Questions about the array below.
1) Read off the second entry, reading row by row.
2) Read off the median of all entries.
3) Read off the largest entry in the first column.
4) Read off the bottom-right entry.
5) Read off the 1st entry in reading order.
6) Read off the entry just left of -1.052.
7) Read off the entry just right of -1.522.
8) Read off the 4th entry from the end, reading row by row.
[[-1.886 -1.927 -2.119 -1.522 -0.289  0.441  0.797  0.283 -0.779]
 [-0.959 -1.677 -2.119 -1.365 -0.118  0.685 -0.234 -1.398 -1.690]
 [ 1.453 -1.051 -2.429 -1.052  1.164 -0.290 -2.295 -1.230  1.303]]
1) -1.927
2) -1.051
3) 1.453
4) 1.303
5) -1.886
6) -2.429
7) -0.289
8) -0.290

a =
 0.05  -0.14  -0.18  -0.17   0.05   0.07  -0.07  -0.04   0.04  -0.09
-0.07   0.09   0.09   0.08   0.14  -0.19   0.07  -0.04   0.12   0.07
-0.08   0.13   0.19   0.19  -0.11  -0.07  -0.08   0.03  -0.09  -0.04
 0.04   0.11   0.11   0.10   0.09  -0.20  -0.08  -0.06   0.09  -0.08
Rows and columns are numbered from 0.
Read off the entry directly above 0.08.
A: -0.17
The top entry of the column that holds the smallest entry is 0.07
Read off the entry in row 2 and column 2.
A: 0.19
Read off the entry just left of -0.17.
A: -0.18
Read off the entry in row 1 and column 0.
A: -0.07
Read off the entry in the top-right corner.
A: -0.09
The entry at row 1, column 2: 0.09
The entry in the bottom-right corner -> -0.08
Read off the entry at row 2, column 0.
A: -0.08
Read off the entry in row 1 and column 1.
A: 0.09
Read off the entry in the top-left corner.
A: 0.05
Read off the smallest entry.
A: -0.20
Read off the entry in the bottom-left corner.
A: 0.04
The entry just left of -0.19 -> 0.14
The entry directly above 0.14: 0.05
The entry directly below -0.11: 0.09
The entry directly above the smallest entry -> -0.07
